W =
15.3, -10.4, 52.0, -33.6, 30.0, -27.7, 62.5, -40.0, 14.8, -11.2, -22.2
16.3, -11.7, 52.3, -33.8, 30.3, -28.2, 64.1, -40.5, 16.9, -11.6, -23.3
16.2, -11.3, 52.8, -34.3, 30.4, -28.3, 63.4, -40.5, 16.6, -11.3, -23.0
16.3, -10.6, 52.8, -34.4, 30.7, -27.9, 64.7, -41.3, 17.5, -11.5, -23.4
16.8, -11.3, 53.8, -34.9, 30.6, -28.3, 65.2, -40.8, 17.2, -12.1, -23.7
16.0, -11.2, 52.6, -35.0, 30.7, -28.4, 64.3, -40.8, 17.2, -11.3, -22.9
16.2, -11.7, 53.6, -35.4, 31.0, -30.1, 65.6, -41.9, 18.1, -11.7, -24.1
16.0, -11.3, 53.2, -34.8, 30.8, -28.7, 64.6, -40.7, 17.4, -11.7, -23.3
15.3, -11.0, 52.6, -34.3, 29.6, -28.0, 63.2, -40.1, 16.5, -11.2, -22.3
15.9, -11.4, 53.6, -35.8, 31.3, -28.8, 65.3, -41.1, 17.9, -12.2, -23.9
16.5, -11.3, 54.1, -35.7, 31.1, -28.6, 66.1, -43.0, 18.1, -11.6, -24.3
16.3, -11.2, 53.4, -34.9, 30.6, -28.6, 65.1, -41.0, 17.3, -11.7, -23.7
16.0, -11.2, 52.0, -33.7, 29.9, -27.5, 62.7, -39.8, 16.1, -11.5, -22.0
15.4, -11.2, 52.5, -34.4, 30.2, -28.0, 63.2, -40.3, 16.7, -11.1, -22.7
15.4, -11.5, 53.0, -34.4, 30.2, -28.2, 64.6, -40.6, 17.2, -10.9, -22.8
16.1, -12.5, 53.7, -35.6, 32.0, -29.0, 66.1, -41.6, 18.1, -11.6, -24.9
Indices start at 0.
(0, 0) -> 15.3
(6, 1) -> -11.7
(3, 9) -> -11.5
(1, 5) -> -28.2
(6, 3) -> -35.4
(12, 10) -> -22.0
(9, 4) -> 31.3
(8, 10) -> -22.3
(4, 3) -> -34.9
(11, 0) -> 16.3
(11, 5) -> -28.6
(4, 6) -> 65.2
(11, 3) -> -34.9
(5, 4) -> 30.7
(7, 5) -> -28.7
(0, 5) -> -27.7
(6, 9) -> -11.7
(13, 8) -> 16.7
(14, 0) -> 15.4
(0, 1) -> -10.4
(6, 6) -> 65.6
(12, 9) -> -11.5
(11, 4) -> 30.6
(2, 8) -> 16.6
(8, 5) -> -28.0
(0, 7) -> -40.0
(13, 9) -> -11.1
(15, 1) -> -12.5
(1, 9) -> -11.6
(12, 4) -> 29.9
(4, 0) -> 16.8
(3, 10) -> -23.4
(5, 2) -> 52.6
(4, 10) -> -23.7
(3, 0) -> 16.3

data =
32,70,60,45,84,25,80,66
60,45,84,25,80,66,32,86
70,60,45,84,25,80,66,32
98,32,70,60,45,84,25,80
33,96,14,98,32,70,60,45
14,98,32,70,60,45,84,25
96,14,98,32,70,60,45,84
Indices start at 0.
(0, 0): 32
(4, 1): 96
(2, 5): 80
(1, 5): 66
(5, 1): 98
(6, 1): 14
(0, 1): 70
(5, 3): 70
(2, 6): 66
(3, 7): 80
(5, 7): 25
(1, 1): 45
(2, 7): 32

x =
array([[522, 550, 645, 398, 534, 570, 429, 340, 628, 377, 560],
       [561, 625, 615, 527, 477, 580, 416, 562, 537, 243, 408],
       [667, 454, 452, 480, 591, 460, 539, 527, 387, 482, 446],
       [493, 700, 349, 398, 748, 500, 676, 451, 553, 482, 399],
       [503, 539, 630, 539, 676, 691, 539, 434, 586, 228, 418],
       [706, 753, 364, 597, 448, 419, 402, 544, 611, 571, 418],
       [464, 561, 452, 305, 363, 480, 731, 527, 528, 526, 550]])
Rows and columns are counted from 0.
(0, 0) => 522
(2, 3) => 480
(4, 7) => 434
(3, 0) => 493
(2, 10) => 446
(4, 1) => 539
(0, 9) => 377
(2, 6) => 539
(1, 9) => 243
(3, 9) => 482
(5, 8) => 611
(4, 0) => 503
(6, 7) => 527
(2, 4) => 591
(1, 6) => 416
(6, 0) => 464
(5, 4) => 448
(6, 9) => 526
(3, 1) => 700
(1, 10) => 408
(3, 8) => 553
(2, 0) => 667
(5, 3) => 597
(1, 7) => 562
(6, 8) => 528
(3, 7) => 451
(1, 1) => 625
(4, 4) => 676
(6, 4) => 363
(2, 5) => 460
(5, 9) => 571
(5, 1) => 753

m =
[[479 593 485 778 427 587 399 635 424 516 654 293]
 [479 621 407 348 404 391 685 237 403 633 306 293]
 [479 176 740 389 836 651 348 320 827 304 401 262]]
m[0,0]	479
m[0]	[479, 593, 485, 778, 427, 587, 399, 635, 424, 516, 654, 293]
m[:, 6]	[399, 685, 348]
m[1,6]	685
m[2,2]	740
m[1,0]	479
m[1,10]	306
m[0,1]	593
m[0,9]	516
m[1,7]	237
m[1,4]	404
m[:, 10]	[654, 306, 401]

A = [785 306 108 481]
A[-4]	785
A[-3]	306
A[3]	481
